Here is a tiny trained network, its code and every weight. The questions are about switching its units off for an input and a target symbol, where a switched-off unit gives its printed mean instead of its output.

import numpy as np


def w(rows, s, z=0):
    codes = np.array(rows[::2]) - 128.0
    scale = np.full(codes.shape[1], s)
    scale[-1] = z or s
    return codes * scale


def softmax(a):
    e = np.exp(a - a.max(-1, keepdims=True))
    return e / e.sum(-1, keepdims=True)


def log_softmax(a):
    a = a - a.max(-1, keepdims=True)
    return a - np.log(np.exp(a).sum(-1, keepdims=True))


def net(x, mask):
    ids = ['γδεθμπστφψ'.index(c) for c in x.split()]
    T = len(ids)
    res = E[ids] + P[:T]
    u = 0
    for l in range(3):
        r = res
        for j in range(3):
            rows = slice(2 * j, 2 * j + 2)
            q, k, v = (r @ M[l][rows].T for M in (Q, K, V))
            z = softmax(np.where(np.tri(T) > 0, q @ k.T / 2**0.5, -1e9)) @ v
            o = O[l][rows]
            res = res + np.where(mask[u + j], z, o[:, -1]) @ o[:, :-1]
        u += 3
    return log_softmax(res[-1] @ U[:, :-1].T + U[:, -1])


Q, K, V, O = {}, {}, {}, {}
E = w([
[81,81,146],'γ',
[137,33,137],'δ',
[60,71,108],'ε',
[195,81,191],'θ',
[22,117,133],'μ',
[102,88,114],'π',
[84,148,106],'σ',
[55,65,71],'τ',
[28,99,75],'φ',
[186,254,198],'ψ',
],0.009)
P = w([
[103,5,165],'0',
[109,138,113],'1',
[187,72,105],'2',
[94,130,181],'3',
[115,151,104],'4',
[203,66,74],'5',
[85,148,191],'6',
[128,145,112],'7',
[218,62,58],'8',
[65,160,188],'9',
[138,163,123],'10',
[245,71,50],'11',
[28,161,163],'12',
[146,157,142],'13',
],0.019)
Q[0] = w([
[71,108,104],'L0H0',
[120,100,192],'L0H0',
[108,139,147],'L0H1',
[182,250,137],'L0H1',
[187,116,194],'L0H2',
[69,172,111],'L0H2',
],0.013)
K[0] = w([
[109,83,152],'L0H0',
[106,193,63],'L0H0',
[167,55,74],'L0H1',
[76,251,91],'L0H1',
[138,55,159],'L0H2',
[154,158,80],'L0H2',
],0.011)
V[0] = w([
[171,60,149],'L0H0',
[37,134,107],'L0H0',
[181,125,108],'L0H1',
[107,175,11],'L0H1',
[143,117,41],'L0H2',
[170,169,121],'L0H2',
],0.011)
O[0] = w([
[251,106,70,188],'L0H0',
[108,246,54,138],'L0H0',
[97,120,76,93],'L0H1',
[142,67,51,1],'L0H1',
[250,94,5,82],'L0H2',
[198,85,254,55],'L0H2',
],0.0059,0.0046)
Q[1] = w([
[38,152,101],'L1H0',
[97,117,122],'L1H0',
[137,223,88],'L1H1',
[16,218,105],'L1H1',
[146,121,89],'L1H2',
[241,46,6],'L1H2',
],0.012)
K[1] = w([
[194,198,149],'L1H0',
[130,137,143],'L1H0',
[142,85,114],'L1H1',
[57,70,232],'L1H1',
[115,75,130],'L1H2',
[107,58,8],'L1H2',
],0.014)
V[1] = w([
[21,148,236],'L1H0',
[2,66,91],'L1H0',
[188,158,123],'L1H1',
[86,153,186],'L1H1',
[66,109,210],'L1H2',
[154,217,119],'L1H2',
],0.0094)
O[1] = w([
[123,168,56,248],'L1H0',
[11,81,1,136],'L1H0',
[86,109,106,82],'L1H1',
[133,175,76,218],'L1H1',
[102,172,56,253],'L1H2',
[89,99,123,153],'L1H2',
],0.009,0.0057)
Q[2] = w([
[99,97,80],'L2H0',
[134,2,172],'L2H0',
[227,125,166],'L2H1',
[131,92,62],'L2H1',
[80,194,104],'L2H2',
[39,95,112],'L2H2',
],0.011)
K[2] = w([
[84,116,56],'L2H0',
[133,104,83],'L2H0',
[36,102,165],'L2H1',
[98,145,129],'L2H1',
[247,122,149],'L2H2',
[83,75,181],'L2H2',
],0.013)
V[2] = w([
[4,40,169],'L2H0',
[162,93,197],'L2H0',
[127,189,163],'L2H1',
[179,109,140],'L2H1',
[199,167,82],'L2H2',
[170,87,98],'L2H2',
],0.013)
O[2] = w([
[64,172,72,75],'L2H0',
[229,245,57,5],'L2H0',
[61,217,99,150],'L2H1',
[54,79,118,83],'L2H1',
[133,1,145,178],'L2H2',
[125,129,75,128],'L2H2',
],0.0074,0.016)
U = w([
[94,145,112,102],'γ',
[81,97,171,3],'δ',
[121,132,98,122],'ε',
[134,102,126,113],'θ',
[110,188,84,184],'μ',
[173,104,97,143],'π',
[190,53,149,110],'σ',
[155,77,90,136],'τ',
[172,105,72,168],'φ',
[136,171,249,169],'ψ',
],0.017,0.015)

Each question gives the input, a string of symbols that net reads in full, and the target symbol t.
The units are the heads (2 rows each of Q, K, V and O). Each row of codes is followed by its name. A weight is (code - 128) times the scale printed after its matrix; where a second scale follows, it is the last column's (O and U).
mask holds one flag per head, layer by layer. A switched-off head (its flag False) gives its mean, the last column of its rows in O, instead of its output. The means were averaged over made-up inputs and are rounded, as every weight is.
A unit's drop is (log p(t) with every unit on - log p(t) with that unit switched off) / (log p(t) with every unit on - log p(t) with every unit switched off).
The circuit of an input: a set's keep is (log p(t) with only the set's units on - log p(t) with every unit switched off) / (log p(t) with every unit on - log p(t) with every unit switched off). Starting from all 9 units, units are removed one at a time, each time the one whose removal leaves the highest keep (on an exact tie, the one counted first), for as long as the keep stays at least 0.8.
units of the circuit, in order: the units of the circuit, biggest drop first
unit that matters most: the unit with the biggest drop
heads that matter: for each layer, one digit per head in row order, 1 if its drop is at least 0.15 and else 0, layers parted by /
drop of u: that unit's drop, to one decimal
input θ θ δ ψ σ θ, target ψ: unit that matters most -> L0H0
input τ τ ψ μ ψ θ σ θ μ ψ μ π, target μ: heads that matter -> 101 / 100 / 101
input θ σ ψ τ ψ ψ τ, target ψ: heads that matter -> 001 / 100 / 000
input φ φ φ ψ ψ ψ π μ π, target γ: units of the circuit, in order -> L1H0, L2H0
input φ ψ μ ψ θ θ θ τ μ ψ ψ ε, target γ: units of the circuit, in order -> L1H0, L2H0
input ψ φ σ τ φ ψ π ψ ψ δ ψ ε, target σ: heads that matter -> 011 / 001 / 000
input τ τ σ μ μ σ μ π σ ψ ψ θ δ, target ψ: heads that matter -> 001 / 100 / 000
input ψ σ ψ ψ ψ π ψ ψ σ ψ ψ μ μ, target ψ: heads that matter -> 001 / 100 / 100
input μ μ μ ψ σ ψ φ δ σ σ ψ τ, target δ: units of the circuit, in order -> L1H0, L2H0, L1H2
input ψ ψ τ δ μ ε φ, target μ: heads that matter -> 110 / 010 / 011
input ψ σ ψ μ ψ, target μ: heads that matter -> 110 / 000 / 010
input σ φ γ δ, target μ: units of the circuit, in order -> L2H2, L2H0
input σ σ ψ, target τ: heads that matter -> 111 / 101 / 110
input φ ψ ψ σ μ μ ψ σ δ ε ψ φ, target γ: unit that matters most -> L1H0
input μ ψ ψ ψ σ ψ τ ψ θ σ ψ δ, target δ: heads that matter -> 001 / 100 / 100
input σ τ ψ, target τ: heads that matter -> 011 / 100 / 110
input ψ ψ π ψ ψ μ π ψ ψ ψ φ ψ φ, target ψ: heads that matter -> 000 / 110 / 100
input ε ψ π ψ τ ψ ψ ψ π γ ψ ψ δ, target ψ: heads that matter -> 000 / 100 / 000
input μ μ μ σ ψ σ θ σ ψ μ σ ψ, target δ: units of the circuit, in order -> L1H0, L2H0, L0H2, L1H2
input ψ μ ψ γ ψ μ ψ φ φ τ ψ ψ, target σ: unit that matters most -> L0H2
input ε μ ψ φ, target ψ: heads that matter -> 000 / 110 / 010
input μ ψ ψ μ μ σ ψ φ ψ ψ ε μ, target δ: drop of L1H0 -> 0.7
input φ θ ψ, target γ: drop of L2H1 -> -0.1
input μ ψ ψ μ ψ μ μ ψ π, target δ: drop of L1H0 -> 0.7
